Below is a small trained network, with its code and all its weights. Each question gives an input and a class and asks what happens when units are switched off, that is, made to give their printed mean instead of their output.

import numpy as np


def w(rows, s, z=0):
    codes = np.array(rows[::2]) - 128.0
    scale = np.full(codes.shape[1], s)
    scale[-1] = z or s
    return codes * scale


def f(y):
    return y / 2 * (1 + np.tanh(0.7978845608 * (y + 0.044715 * y**3)))


def log_softmax(a):
    a = a - a.max(-1, keepdims=True)
    return a - np.log(np.exp(a).sum(-1, keepdims=True))


def net(x, mask):
    res = np.array(x, float).reshape(1, 4) / 4 @ E
    y = f(res @ A[0][:, :-1].T + A[0][:, -1])
    res = res + np.where(mask, y, B[0][:, -1]) @ B[0][:, :-1]
    return log_softmax(res[-1] @ U[:, :-1].T + U[:, -1])


A, B = {}, {}
E = w([
[205,245,106,148,79,187,172,57],'x0',
[179,180,244,188,206,59,24,77],'x1',
[46,235,41,150,176,65,161,184],'x2',
[254,151,159,16,133,22,168,161],'x3',
],0.009)
A[0] = w([
[153,123,129,208,135,70,82,125,102],'n1',
[246,119,161,22,114,31,192,172,36],'n2',
[194,74,156,136,122,179,118,139,27],'n3',
[201,244,107,174,72,205,201,40,66],'n4',
[113,81,62,72,61,168,220,198,146],'n5',
[76,216,101,126,172,78,140,214,66],'n6',
[73,220,65,128,210,60,178,153,78],'n7',
[195,255,135,160,74,170,182,56,2],'n8',
[133,200,194,166,157,107,103,47,136],'n9',
[173,51,190,111,40,152,93,77,11],'n10',
[169,26,138,92,118,184,90,53,139],'n11',
[63,71,149,80,64,148,220,167,158],'n12',
[66,10,155,130,176,50,99,227,16],'n13',
[51,78,99,247,124,186,89,109,93],'n14',
[154,122,174,167,168,97,36,150,152],'n15',
[66,85,65,18,75,201,178,164,117],'n16',
[125,132,181,157,219,97,32,139,117],'n17',
[66,118,135,234,159,157,139,91,67],'n18',
[147,186,159,181,168,40,55,77,133],'n19',
[223,127,127,26,137,14,152,183,77],'n20',
[131,135,171,172,210,81,61,52,126],'n21',
[125,121,101,103,104,165,175,156,123],'n22',
[46,109,143,216,98,217,84,69,83],'n23',
[89,22,140,117,174,67,88,203,14],'n24',
[60,251,75,193,174,97,119,211,50],'n25',
],0.008,0.0034)
B[0] = w([
[120,158,103,92,111,153,159,141,170],'n1',
[134,113,106,97,81,55,123,74,251],'n2',
[183,110,166,168,95,153,125,129,165],'n3',
[29,133,132,134,138,107,43,232,234],'n4',
[119,164,54,104,179,167,181,123,227],'n5',
[213,52,212,170,79,183,135,122,195],'n6',
[203,80,213,160,68,179,161,102,212],'n7',
[31,83,181,165,160,88,26,229,215],'n8',
[105,189,81,99,190,164,158,131,221],'n9',
[183,67,194,200,61,197,181,119,204],'n10',
[200,109,209,187,107,189,147,151,215],'n11',
[120,177,101,71,214,169,167,138,200],'n12',
[48,59,154,185,145,126,36,221,204],'n13',
[111,100,98,118,105,2,132,45,217],'n14',
[79,185,106,110,189,180,180,128,204],'n15',
[136,185,104,84,169,144,196,139,222],'n16',
[110,161,84,101,190,162,157,122,214],'n17',
[147,114,104,93,75,78,123,70,185],'n18',
[133,171,64,94,150,163,168,123,234],'n19',
[125,100,71,138,104,34,110,45,246],'n20',
[146,162,67,78,178,167,202,123,224],'n21',
[115,158,99,110,150,145,170,123,163],'n22',
[159,114,116,107,83,36,107,57,224],'n23',
[59,107,134,165,142,127,17,194,189],'n24',
[192,72,195,165,84,182,132,112,211],'n25',
],0.0086,0.012)
U = w([
[129,171,76,94,180,198,190,108,176],'0',
[143,104,105,114,71,2,122,12,55],'1',
[69,100,147,142,130,130,46,226,243],'2',
[223,81,208,156,64,232,157,97,3],'3',
],0.012,0.0024)

Each question gives the input, the list of numbers given to net, and the class t.
The units are the neurons (one row each of A and B). Each row of codes is followed by its name. A weight is (code - 128) times the scale printed after its matrix; where a second scale follows, it is the last column's (A, B and U).
mask holds one flag per neuron, in row order. A switched-off neuron (its flag False) gives its mean, the last column of its row in B, instead of its output. The means were averaged over made-up inputs and are rounded, as every weight is.
A unit's drop is (log p(t) with every unit on - log p(t) with that unit switched off) / (log p(t) with every unit on - log p(t) with every unit switched off).
The circuit of an input: a set's keep is (log p(t) with only the set's units on - log p(t) with every unit switched off) / (log p(t) with every unit on - log p(t) with every unit switched off). Starting from the 12 units with the biggest drops (on a tie, the unit counted first), units are removed one at a time, each time the one whose removal leaves the highest keep (on an exact tie, the one counted first), for as long as the keep stays at least 0.8.
units of the circuit, in order: the units of the circuit, biggest drop first
top k neurons: the k neurons with the biggest drops, biggest first
drop when u is switched off: that unit's drop, to one decimal
input [-5,3,3,-7], class 1: top neuron	n14
input [-4,2,7,-6], class 3: top 4 neurons	n25, n6, n7, n20
input [-8,4,-5,7], class 2: top 3 neurons	n13, n24, n14
input [-8,5,-8,4], class 2: top 4 neurons	n13, n24, n7, n25
input [5,-3,8,8], class 1: top 2 neurons	n20, n2
input [-8,-5,-7,3], class 2: top 2 neurons	n13, n24
input [-7,4,3,6], class 2: top 3 neurons	n13, n24, n14
input [-7,7,3,0], class 0: top 2 neurons	n21, n17
input [-6,-4,7,3], class 3: top 2 neurons	n7, n6
input [5,6,6,-7], class 1: top 3 neurons	n14, n23, n18
input [-3,-7,-7,6], class 0: top 2 neurons	n5, n12
input [-1,-6,-6,5], class 0: top 4 neurons	n5, n12, n16, n7
input [7,-4,-3,5], class 2: drop when n4 is switched off	0.4
input [6,-4,-1,-3], class 2: units of the circuit, in order	n4
input [3,0,6,8], class 1: drop when n20 is switched off	0.6
input [-8,8,4,-4], class 0: drop when n17 is switched off	0.8
